Here is a tiny trained network, its code and every weight. The questions are about switching its units off for an input and a class, where a switched-off unit gives its printed mean instead of its output.

import numpy as np


def w(rows, s, z=0):
    codes = np.array(rows[::2]) - 128.0
    scale = np.full(codes.shape[1], s)
    scale[-1] = z or s
    return codes * scale


def norm(h):
    return h / np.sqrt((h * h).mean(-1, keepdims=True) + 1e-5)


def f(y):
    return np.maximum(y, 0)


def log_softmax(a):
    a = a - a.max(-1, keepdims=True)
    return a - np.log(np.exp(a).sum(-1, keepdims=True))


def net(x, mask):
    res = np.array(x, float).reshape(1, 7) / 4 @ E
    u = 0
    for l in range(2):
        y = f(norm(res) @ A[l][:, :-1].T + A[l][:, -1])
        res = res + np.where(mask[u : u + 11], y, B[l][:, -1]) @ B[l][:, :-1]
        u += 11
    return log_softmax(norm(res)[-1] @ U[:, :-1].T + U[:, -1])


A, B = {}, {}
E = w([
[167,95,148,148,140,193,159,169,186,91,200,121],'x0',
[120,116,132,137,149,100,194,162,113,158,163,79],'x1',
[116,5,145,135,152,132,172,76,79,160,92,141],'x2',
[89,98,164,119,134,210,180,189,105,110,88,107],'x3',
[170,99,72,110,74,118,107,111,160,199,106,125],'x4',
[172,141,100,73,188,100,116,175,133,74,178,94],'x5',
[146,133,78,66,153,200,159,130,124,173,107,129],'x6',
],0.015)
A[0] = w([
[102,113,167,150,99,101,95,56,118,95,102,129,35],'L0N0',
[138,153,136,177,128,214,142,177,182,107,126,158,16],'L0N1',
[189,176,121,122,129,94,75,120,184,89,211,139,136],'L0N2',
[138,146,147,118,122,149,133,138,128,97,118,129,2],'L0N3',
[159,48,179,165,174,119,183,200,154,117,214,106,64],'L0N4',
[170,9,136,151,158,151,139,2,102,137,114,175,98],'L0N5',
[53,228,178,147,221,63,101,110,89,79,148,157,15],'L0N6',
[174,198,107,148,143,114,59,124,179,87,234,154,83],'L0N7',
[117,35,174,145,149,138,150,190,139,117,138,87,48],'L0N8',
[134,164,145,74,205,148,89,237,103,65,84,119,24],'L0N9',
[114,112,178,236,38,54,69,62,151,137,118,168,113],'L0N10',
],0.012,0.0063)
B[0] = w([
[119,126,119,124,117,147,154,78,152,113,134,120,169],'L0N0',
[121,166,98,34,114,58,108,149,161,147,97,160,188],'L0N1',
[160,135,97,127,169,97,86,167,98,163,183,142,247],'L0N2',
[127,135,102,112,98,69,113,143,134,104,116,121,134],'L0N3',
[157,122,190,148,132,146,225,190,76,82,156,80,213],'L0N4',
[75,109,104,76,51,95,112,47,134,99,38,129,230],'L0N5',
[137,76,184,192,118,212,210,122,53,44,97,106,208],'L0N6',
[165,107,114,142,188,58,129,189,91,156,169,162,252],'L0N7',
[156,128,173,159,195,146,159,140,116,124,185,138,187],'L0N8',
[90,154,92,158,53,136,123,63,95,77,123,112,211],'L0N9',
[65,118,155,102,26,135,101,68,134,83,7,102,248],'L0N10',
],0.013,0.011)
A[1] = w([
[159,81,132,139,152,108,148,70,125,120,130,144,69],'L1N0',
[160,105,129,114,75,181,140,130,175,133,88,149,65],'L1N1',
[162,74,105,139,155,40,107,43,75,197,77,107,160],'L1N2',
[99,124,168,206,119,121,82,43,159,128,124,162,117],'L1N3',
[138,67,127,123,200,142,131,46,127,130,137,155,98],'L1N4',
[163,110,144,141,143,152,120,151,122,148,148,78,33],'L1N5',
[80,133,151,133,135,121,135,90,165,69,72,96,64],'L1N6',
[141,57,113,135,145,172,123,109,148,159,138,122,30],'L1N7',
[87,103,145,163,155,173,128,177,134,126,156,162,10],'L1N8',
[169,9,123,120,147,142,152,33,134,142,100,167,144],'L1N9',
[149,130,151,124,141,124,84,152,175,117,120,212,3],'L1N10',
],0.013,0.0051)
B[1] = w([
[172,209,106,104,86,130,80,104,101,105,134,108,154],'L1N0',
[105,104,193,182,125,109,188,148,161,133,76,65,185],'L1N1',
[131,225,24,99,124,79,71,110,149,152,193,190,255],'L1N2',
[68,81,98,153,118,223,124,52,89,75,120,96,201],'L1N3',
[60,171,100,82,92,165,65,133,103,54,80,76,156],'L1N4',
[88,117,101,164,122,134,175,163,84,140,94,167,146],'L1N5',
[114,136,115,121,90,137,183,88,74,116,123,83,240],'L1N6',
[155,104,125,140,111,116,196,75,81,85,116,155,132],'L1N7',
[186,134,75,155,159,109,132,165,150,113,114,176,144],'L1N8',
[129,157,125,163,49,153,82,69,124,18,119,113,236],'L1N9',
[142,182,78,101,98,113,104,116,92,254,93,147,143],'L1N10',
],0.0097,0.0095)
U = w([
[107,102,194,126,152,178,134,161,250,232,85,126,4],'0',
[173,84,171,185,197,132,171,216,89,87,194,118,161],'1',
[73,107,154,134,53,171,125,24,141,66,61,83,223],'2',
[149,151,69,113,119,67,25,136,181,153,168,166,94],'3',
],0.015,0.0033)

Each question gives the input, the list of numbers given to net, and the class t.
The units are the neurons (one row each of A and B). Each row of codes is followed by its name. A weight is (code - 128) times the scale printed after its matrix; where a second scale follows, it is the last column's (A, B and U).
mask holds one flag per neuron, layer by layer. A switched-off neuron (its flag False) gives its mean, the last column of its row in B, instead of its output. The means were averaged over made-up inputs and are rounded, as every weight is.
A unit's drop is (log p(t) with every unit on - log p(t) with that unit switched off) / (log p(t) with every unit on - log p(t) with every unit switched off).
The circuit of an input: a set's keep is (log p(t) with only the set's units on - log p(t) with every unit switched off) / (log p(t) with every unit on - log p(t) with every unit switched off). Starting from the 12 units with the biggest drops (on a tie, the unit counted first), units are removed one at a time, each time the one whose removal leaves the highest keep (on an exact tie, the one counted first), for as long as the keep stays at least 0.8.
units of the circuit, in order: the units of the circuit, biggest drop first
unit that matters most: the unit with the biggest drop
top k neurons: the k neurons with the biggest drops, biggest first
top k neurons in layer l: the k neurons of layer l with the biggest drops, biggest first
drop when u is switched off: that unit's drop, to one decimal
input [6,7,-6,8,8,-8,-1], class 1: units of the circuit, in order -> [L0N10]
input [6,-3,-7,7,3,4,8], class 3: units of the circuit, in order -> [L0N1; L0N6]
input [-6,-8,-6,-3,-8,7,-4], class 1: units of the circuit, in order -> [L0N6; L0N7]
input [-5,-1,-1,-7,-3,6,6], class 3: top 2 neurons -> [L0N4; L1N2]
input [-3,3,2,5,6,6,1], class 1: top 2 neurons in layer 0 -> [L0N10; L0N5]
input [8,-2,6,-5,6,7,2], class 3: top 3 neurons in layer 0 -> [L0N5; L0N6; L0N2]
input [8,6,8,8,1,-3,5], class 1: top 2 neurons -> [L0N4; L0N10]
input [6,8,8,2,1,-1,-7], class 1: top 2 neurons in layer 0 -> [L0N4; L0N8]
input [2,-4,1,8,8,7,2], class 1: top 3 neurons in layer 1 -> [L1N9; L1N3; L1N6]
input [4,-8,-1,-6,-4,2,-5], class 3: top 3 neurons in layer 0 -> [L0N7; L0N2; L0N4]
input [4,-5,-4,-8,-8,1,-6], class 1: top 2 neurons in layer 0 -> [L0N6; L0N7]
input [5,-4,-4,0,1,6,4], class 3: top 2 neurons in layer 0 -> [L0N6; L0N1]
input [-5,5,-1,8,8,2,-1], class 0: drop when L0N6 is switched off -> 0.2
input [6,-7,-5,3,8,1,0], class 3: drop when L0N0 is switched off -> 0.0
input [6,-2,3,7,-5,1,5], class 1: unit that matters most -> L0N10
input [3,0,-2,-2,-2,1,2], class 1: drop when L0N4 is switched off -> 0.1
input [-5,-1,3,-5,6,7,7], class 3: drop when L1N2 is switched off -> 0.1
